Below are the code and all the weights of a small trained network. Each question names an input and a class and asks about switching units off, where a switched-off unit gives its printed mean instead of its output.

import numpy as np


def w(rows, s, z=0):
    codes = np.array(rows[::2]) - 128.0
    scale = np.full(codes.shape[1], s)
    scale[-1] = z or s
    return codes * scale


def norm(h):
    return h / np.sqrt((h * h).mean(-1, keepdims=True) + 1e-5)


def f(y):
    return y / 2 * (1 + np.tanh(0.7978845608 * (y + 0.044715 * y**3)))


def log_softmax(a):
    a = a - a.max(-1, keepdims=True)
    return a - np.log(np.exp(a).sum(-1, keepdims=True))


def net(x, mask):
    res = np.array(x, float).reshape(1, 4) / 4 @ E
    u = 0
    for l in range(3):
        y = f(norm(res) @ A[l][:, :-1].T + A[l][:, -1])
        res = res + np.where(mask[u : u + 5], y, B[l][:, -1]) @ B[l][:, :-1]
        u += 5
    return log_softmax(norm(res)[-1] @ U[:, :-1].T + U[:, -1])


A, B = {}, {}
E = w([
[154,157,225,200,253,166],'x0',
[113,93,75,79,148,148],'x1',
[132,186,95,150,155,34],'x2',
[80,27,90,174,93,121],'x3',
],0.0031)
A[0] = w([
[135,168,178,137,158,66,171],'L0N0',
[139,126,93,165,73,1,125],'L0N1',
[146,120,179,96,89,190,3],'L0N2',
[104,101,52,167,129,92,164],'L0N3',
[134,98,132,153,106,96,90],'L0N4',
],0.0097,0.0017)
B[0] = w([
[184,121,119,195,143,142,224],'L0N0',
[1,222,147,156,104,90,254],'L0N1',
[157,128,42,140,94,208,170],'L0N2',
[145,79,71,101,157,69,209],'L0N3',
[117,145,87,103,73,120,139],'L0N4',
],0.0073,0.0048)
A[1] = w([
[150,122,255,230,206,144,141],'L1N0',
[26,139,196,126,110,86,58],'L1N1',
[143,172,146,43,140,110,9],'L1N2',
[131,112,156,228,126,186,148],'L1N3',
[207,106,184,49,131,149,3],'L1N4',
],0.0072,0.0011)
B[1] = w([
[254,198,78,154,143,34,254],'L1N0',
[18,126,76,36,61,106,170],'L1N1',
[66,156,2,60,127,88,120],'L1N2',
[96,218,87,69,195,132,193],'L1N3',
[3,128,94,119,64,84,134],'L1N4',
],0.0062,0.0058)
A[2] = w([
[112,101,128,118,157,61,74],'L2N0',
[129,174,132,95,80,118,254],'L2N1',
[44,134,199,201,69,51,185],'L2N2',
[128,103,101,107,177,206,213],'L2N3',
[195,2,112,126,101,89,58],'L2N4',
],0.01,0.00094)
B[2] = w([
[135,80,155,131,68,179,171],'L2N0',
[117,129,111,185,217,95,204],'L2N1',
[63,95,1,67,162,92,254],'L2N2',
[142,80,110,155,79,143,190],'L2N3',
[145,85,238,107,200,74,168],'L2N4',
],0.01,0.0043)
U = w([
[153,90,60,144,60,252,153],'0',
[93,168,179,125,86,157,8],'1',
[1,133,21,79,124,60,185],'2',
[81,192,206,90,96,181,4],'3',
[134,41,205,93,134,113,188],'4',
[202,249,92,163,167,109,214],'5',
],0.0091,0.0035)

Each question gives the input, the list of numbers given to net, and the class t.
The units are the neurons (one row each of A and B). Each row of codes is followed by its name. A weight is (code - 128) times the scale printed after its matrix; where a second scale follows, it is the last column's (A, B and U).
mask holds one flag per neuron, layer by layer. A switched-off neuron (its flag False) gives its mean, the last column of its row in B, instead of its output. The means were averaged over made-up inputs and are rounded, as every weight is.
A unit's drop is (log p(t) with every unit on - log p(t) with that unit switched off) / (log p(t) with every unit on - log p(t) with every unit switched off).
The circuit of an input: a set's keep is (log p(t) with only the set's units on - log p(t) with every unit switched off) / (log p(t) with every unit on - log p(t) with every unit switched off). Starting from the 12 units with the biggest drops (on a tie, the unit counted first), units are removed one at a time, each time the one whose removal leaves the highest keep (on an exact tie, the one counted first), for as long as the keep stays at least 0.8.
units of the circuit, in order: the units of the circuit, biggest drop first
most important unit: the unit with the biggest drop
top k neurons in layer l: the k neurons of layer l with the biggest drops, biggest first
drop when u is switched off: that unit's drop, to one decimal
input [-4,5,-5,3], class 4: units of the circuit, in order -> L2N4, L0N1
input [0,1,-3,6], class 4: most important unit -> L0N1
input [5,8,2,2], class 4: units of the circuit, in order -> L0N1, L0N0, L1N3, L2N4
input [2,7,-3,8], class 4: units of the circuit, in order -> L0N1, L2N4
input [-4,-4,-4,-5], class 0: top 2 neurons in layer 0 -> L0N2, L0N1
input [6,5,1,6], class 4: top 3 neurons in layer 0 -> L0N1, L0N0, L0N3
input [-6,8,-3,-2], class 4: units of the circuit, in order -> L0N1, L2N4, L1N3
input [1,7,-3,1], class 4: units of the circuit, in order -> L0N1, L2N4
input [-3,7,-8,-1], class 0: top 2 neurons in layer 0 -> L0N2, L0N3
input [6,5,3,6], class 4: top 2 neurons in layer 0 -> L0N1, L0N3
input [6,5,-6,0], class 0: top 3 neurons in layer 2 -> L2N3, L2N1, L2N4
input [3,0,-8,8], class 0: top 2 neurons in layer 1 -> L1N3, L1N0
input [-4,-4,-5,-1], class 0: top 3 neurons in layer 0 -> L0N2, L0N3, L0N1
input [8,7,-2,3], class 5: most important unit -> L1N0
input [2,-1,-3,2], class 0: top 2 neurons in layer 0 -> L0N2, L0N1
input [-7,-2,-7,0], class 4: top 2 neurons in layer 2 -> L2N4, L2N2
input [-2,7,-7,-4], class 0: drop when L2N2 is switched off -> 0.0
input [2,-1,-4,-3], class 0: drop when L0N2 is switched off -> 1.1
input [4,5,-8,-3], class 0: drop when L0N2 is switched off -> 0.7
input [-1,6,-2,2], class 4: most important unit -> L0N1
input [1,7,-6,5], class 4: drop when L0N1 is switched off -> 0.6
